Below are the code and all the weights of a small trained network. Each question names an input and a target symbol and asks about switching units off, where a switched-off unit gives its printed mean instead of its output.

import numpy as np


def w(rows, s, z=0):
    codes = np.array(rows[::2]) - 128.0
    scale = np.full(codes.shape[1], s)
    scale[-1] = z or s
    return codes * scale


def f(y):
    return y / 2 * (1 + np.tanh(0.7978845608 * (y + 0.044715 * y**3)))


def softmax(a):
    e = np.exp(a - a.max(-1, keepdims=True))
    return e / e.sum(-1, keepdims=True)


def log_softmax(a):
    a = a - a.max(-1, keepdims=True)
    return a - np.log(np.exp(a).sum(-1, keepdims=True))


def net(x, mask):
    ids = ['ΔΦαβημτ'.index(c) for c in x.split()]
    T = len(ids)
    res = E[ids] + P[:T]
    u = 0
    for l in range(3):
        r = res
        for j in range(2):
            rows = slice(4 * j, 4 * j + 4)
            q, k, v = (r @ M[l][rows].T for M in (Q, K, V))
            z = softmax(np.where(np.tri(T) > 0, q @ k.T / 4**0.5, -1e9)) @ v
            o = O[l][rows]
            res = res + np.where(mask[u + j], z, o[:, -1]) @ o[:, :-1]
        u += 2
        y = f(res @ A[l][:, :-1].T + A[l][:, -1])
        res = res + np.where(mask[u : u + 4], y, B[l][:, -1]) @ B[l][:, :-1]
        u += 4
    return log_softmax(res[-1] @ U[:, :-1].T + U[:, -1])


Q, K, V, O, A, B = {}, {}, {}, {}, {}, {}
E = w([
[99,180,48,201,123,60],'Δ',
[158,116,187,187,127,156],'Φ',
[41,157,159,204,100,224],'α',
[99,68,38,98,163,88],'β',
[42,180,126,131,73,147],'η',
[115,102,33,119,15,93],'μ',
[183,122,4,165,80,67],'τ',
],0.015)
P = w([
[1,107,188,181,126,146],'0',
[45,127,226,198,45,38],'1',
[59,113,229,214,47,44],'2',
[74,108,208,220,64,56],'3',
[149,87,94,167,109,190],'4',
[153,87,101,159,115,201],'5',
[147,87,117,154,136,185],'6',
[138,81,129,153,171,164],'7',
[156,70,152,152,186,179],'8',
[121,77,159,102,164,161],'9',
[141,94,152,138,150,174],'10',
[136,75,159,94,164,178],'11',
[148,94,131,120,147,193],'12',
],0.0075)
Q[0] = w([
[177,105,112,147,25,132],'0.h1',
[42,200,160,41,207,146],'0.h1',
[134,146,206,212,164,155],'0.h1',
[127,166,90,195,74,126],'0.h1',
[113,114,115,114,254,110],'0.h2',
[198,178,61,1,233,203],'0.h2',
[227,198,149,188,154,86],'0.h2',
[185,193,97,105,184,201],'0.h2',
],0.0087)
K[0] = w([
[107,130,109,126,157,104],'0.h1',
[190,116,140,192,94,124],'0.h1',
[98,79,84,176,115,134],'0.h1',
[145,96,105,123,154,43],'0.h1',
[223,151,70,132,114,190],'0.h2',
[145,213,173,175,60,109],'0.h2',
[109,180,127,85,71,175],'0.h2',
[172,158,161,188,3,140],'0.h2',
],0.011)
V[0] = w([
[134,215,96,34,39,124],'0.h1',
[59,38,149,190,99,56],'0.h1',
[150,196,105,134,97,86],'0.h1',
[90,239,103,229,123,215],'0.h1',
[82,100,128,9,38,132],'0.h2',
[108,175,200,160,132,112],'0.h2',
[201,96,254,37,59,132],'0.h2',
[154,99,141,118,106,122],'0.h2',
],0.0079)
O[0] = w([
[73,155,97,143,124,88,104],'0.h1',
[123,116,177,43,182,99,240],'0.h1',
[172,215,141,248,129,81,150],'0.h1',
[125,233,47,75,133,201,188],'0.h1',
[30,75,19,65,185,115,115],'0.h2',
[85,254,98,130,197,111,125],'0.h2',
[73,110,71,116,148,165,8],'0.h2',
[120,88,77,119,132,132,113],'0.h2',
],0.0078,0.011)
A[0] = w([
[82,157,97,64,118,197,83],'0.n1',
[147,95,88,155,21,54,117],'0.n2',
[200,102,66,139,146,1,65],'0.n3',
[216,108,80,4,142,104,2],'0.n4',
],0.0055,0.0018)
B[0] = w([
[157,50,164,205,82,96,139],'0.n1',
[129,163,186,184,98,39,191],'0.n2',
[143,65,239,167,122,227,253],'0.n3',
[88,117,254,217,56,49,165],'0.n4',
],0.0078,0.0031)
Q[1] = w([
[89,134,120,254,137,173],'1.h1',
[101,210,174,48,12,99],'1.h1',
[98,41,71,26,203,190],'1.h1',
[173,118,183,18,107,129],'1.h1',
[144,48,136,192,43,141],'1.h2',
[26,54,178,180,34,124],'1.h2',
[163,181,29,171,34,221],'1.h2',
[88,171,153,128,155,208],'1.h2',
],0.0057)
K[1] = w([
[140,166,68,98,117,101],'1.h1',
[156,53,135,111,163,98],'1.h1',
[133,109,151,120,84,115],'1.h1',
[108,71,165,110,137,139],'1.h1',
[138,145,136,139,94,159],'1.h2',
[95,141,196,11,117,96],'1.h2',
[108,177,165,133,24,94],'1.h2',
[110,109,142,140,172,204],'1.h2',
],0.012)
V[1] = w([
[146,176,105,254,157,109],'1.h1',
[100,158,119,140,195,149],'1.h1',
[86,140,197,172,65,181],'1.h1',
[132,131,95,153,121,151],'1.h1',
[182,65,167,158,89,161],'1.h2',
[93,77,129,153,57,219],'1.h2',
[158,146,123,40,135,61],'1.h2',
[95,140,123,140,62,108],'1.h2',
],0.009)
O[1] = w([
[126,95,176,80,118,103,254],'1.h1',
[65,142,177,123,148,166,140],'1.h1',
[77,153,148,157,95,134,244],'1.h1',
[147,89,120,161,172,107,75],'1.h1',
[135,149,73,130,175,162,100],'1.h2',
[155,134,158,163,159,57,12],'1.h2',
[154,130,200,140,237,122,149],'1.h2',
[127,122,136,95,165,1,180],'1.h2',
],0.0086,0.0052)
A[1] = w([
[165,108,132,146,174,117,251],'1.n1',
[68,144,122,150,214,116,236],'1.n2',
[200,23,22,88,85,114,125],'1.n3',
[147,187,159,163,132,2,231],'1.n4',
],0.0074,0.0014)
B[1] = w([
[127,254,121,119,120,142,136],'1.n1',
[123,165,134,28,141,128,138],'1.n2',
[193,227,70,154,192,139,128],'1.n3',
[209,159,39,198,227,205,254],'1.n4',
],0.0095,0.0079)
Q[2] = w([
[116,35,134,190,127,128],'2.h1',
[75,18,83,160,139,146],'2.h1',
[105,13,145,138,222,106],'2.h1',
[143,180,240,164,180,92],'2.h1',
[210,97,121,85,78,154],'2.h2',
[134,50,116,112,121,39],'2.h2',
[118,73,185,164,166,138],'2.h2',
[106,255,124,136,170,163],'2.h2',
],0.0089)
K[2] = w([
[176,82,113,219,96,127],'2.h1',
[59,220,177,151,174,131],'2.h1',
[127,254,122,168,100,172],'2.h1',
[84,38,129,78,45,95],'2.h1',
[137,133,185,107,69,74],'2.h2',
[135,172,178,143,130,84],'2.h2',
[112,94,153,103,76,109],'2.h2',
[135,159,177,77,85,163],'2.h2',
],0.0078)
V[2] = w([
[145,142,142,182,125,95],'2.h1',
[141,30,140,102,96,107],'2.h1',
[143,105,146,226,95,233],'2.h1',
[79,136,150,186,71,57],'2.h1',
[120,207,159,122,152,110],'2.h2',
[128,214,58,137,158,127],'2.h2',
[110,74,136,127,111,165],'2.h2',
[152,199,124,178,2,89],'2.h2',
],0.0096)
O[2] = w([
[253,84,183,167,48,152,155],'2.h1',
[180,124,70,195,240,82,20],'2.h1',
[63,58,179,166,65,103,166],'2.h1',
[205,80,52,160,152,242,119],'2.h1',
[131,113,75,56,84,109,254],'2.h2',
[120,109,101,68,115,53,211],'2.h2',
[92,187,189,127,149,170,69],'2.h2',
[115,106,89,96,82,136,167],'2.h2',
],0.0072,0.0091)
A[2] = w([
[137,143,138,204,78,98,187],'2.n1',
[167,164,159,152,202,92,195],'2.n2',
[66,171,173,81,217,188,218],'2.n3',
[92,42,136,81,199,3,4],'2.n4',
],0.0062,0.0023)
B[2] = w([
[103,56,128,92,126,65,252],'2.n1',
[102,71,151,110,67,253,200],'2.n2',
[60,172,111,94,86,48,202],'2.n3',
[151,64,151,113,178,178,142],'2.n4',
],0.013,0.0024)
U = w([
[85,2,136,57,240,165,140],'Δ',
[80,114,71,121,198,133,174],'Φ',
[127,124,84,163,153,234,187],'α',
[118,79,119,171,161,98,2],'β',
[123,81,175,174,206,171,182],'η',
[56,134,152,201,178,106,147],'μ',
[198,179,222,125,154,149,67],'τ',
],0.0076,0.0039)

Each question gives the input, a string of symbols that net reads in full, and the target symbol t.
The units are the heads (4 rows each of Q, K, V and O) and the neurons (one row each of A and B). Each row of codes is followed by its name. A weight is (code - 128) times the scale printed after its matrix; where a second scale follows, it is the last column's (O, A, B and U).
mask holds one flag per unit, layer by layer, with each layer's heads first. A switched-off unit (its flag False) gives its mean, the last column of its rows in O or B, instead of its output. The means were averaged over made-up inputs and are rounded, as every weight is.
A unit's drop is (log p(t) with every unit on - log p(t) with that unit switched off) / (log p(t) with every unit on - log p(t) with every unit switched off).
The circuit of an input: a set's keep is (log p(t) with only the set's units on - log p(t) with every unit switched off) / (log p(t) with every unit on - log p(t) with every unit switched off). Starting from the 12 units with the biggest drops (on a tie, the unit counted first), units are removed one at a time, each time the one whose removal leaves the highest keep (on an exact tie, the one counted first), for as long as the keep stays at least 0.8.
units of the circuit, in order: the units of the circuit, biggest drop first
most important unit: the unit with the biggest drop
top k neurons: the k neurons with the biggest drops, biggest first
k most important neurons of layer l: the k neurons of layer l with the biggest drops, biggest first
heads that matter: for each layer, one digit per head in row order, 1 if its drop is at least 0.15 and else 0, layers parted by /
input η β Δ Δ β τ β Δ β Δ β α β, target τ: units of the circuit, in order	(0.h2 2.h2)
input η τ Δ, target Φ: most important neuron of layer 0	(0.n4)
input α η Δ μ, target α: heads that matter	11 / 01 / 11
input η α η Φ, target Φ: units of the circuit, in order	(0.h2 2.h1 2.n3 0.h1)
input μ η η β β Φ β Δ Δ Δ β, target τ: top 2 neurons	(1.n4 1.n1)
input α α τ, target α: top 2 neurons	(1.n4 0.n1)
input β τ β, target η: heads that matter	10 / 01 / 01
input Φ Δ Δ Δ Δ τ, target τ: heads that matter	11 / 10 / 00
input Δ μ τ, target τ: heads that matter	11 / 11 / 10
input Φ η τ, target μ: top 4 neurons	(1.n4 0.n3 0.n2 0.n4)
input Δ Δ β η η, target Φ: units of the circuit, in order	(2.h1 0.h2 0.n3)
input η μ η η β α, target Δ: heads that matter	11 / 01 / 00
input Δ μ Δ β α, target μ: top 2 neurons	(1.n4 2.n3)
input μ η β η, target Δ: 2 most important neurons of layer 2	(2.n4 2.n2)
input τ α η, target β: top 2 neurons	(1.n4 2.n1)
input Δ Δ η α β μ, target β: most important unit	0.n4
input β α β μ, target η: heads that matter	10 / 00 / 01
input Φ β η β β β Δ, target η: heads that matter	11 / 00 / 01
input β β Φ, target η: units of the circuit, in order	(0.h1 2.h2)
input α η Δ η, target α: most important unit	1.h2
input β Δ α α Φ Δ τ μ, target β: heads that matter	01 / 10 / 10
input β α Δ, target α: units of the circuit, in order	(1.n4 2.n2)
input Δ τ β τ Δ Δ α μ Δ Δ, target α: units of the circuit, in order	(2.h1 2.n2 1.n4)
input Δ η α, target τ: heads that matter	11 / 10 / 10
input η Δ Φ, target Φ: heads that matter	01 / 00 / 10
input η μ Δ, target Φ: top 2 neurons	(1.n2 1.n4)
input Φ Δ η η, target μ: most important unit	0.h1
input β α η τ, target η: 2 most important neurons of layer 0	(0.n3 0.n2)
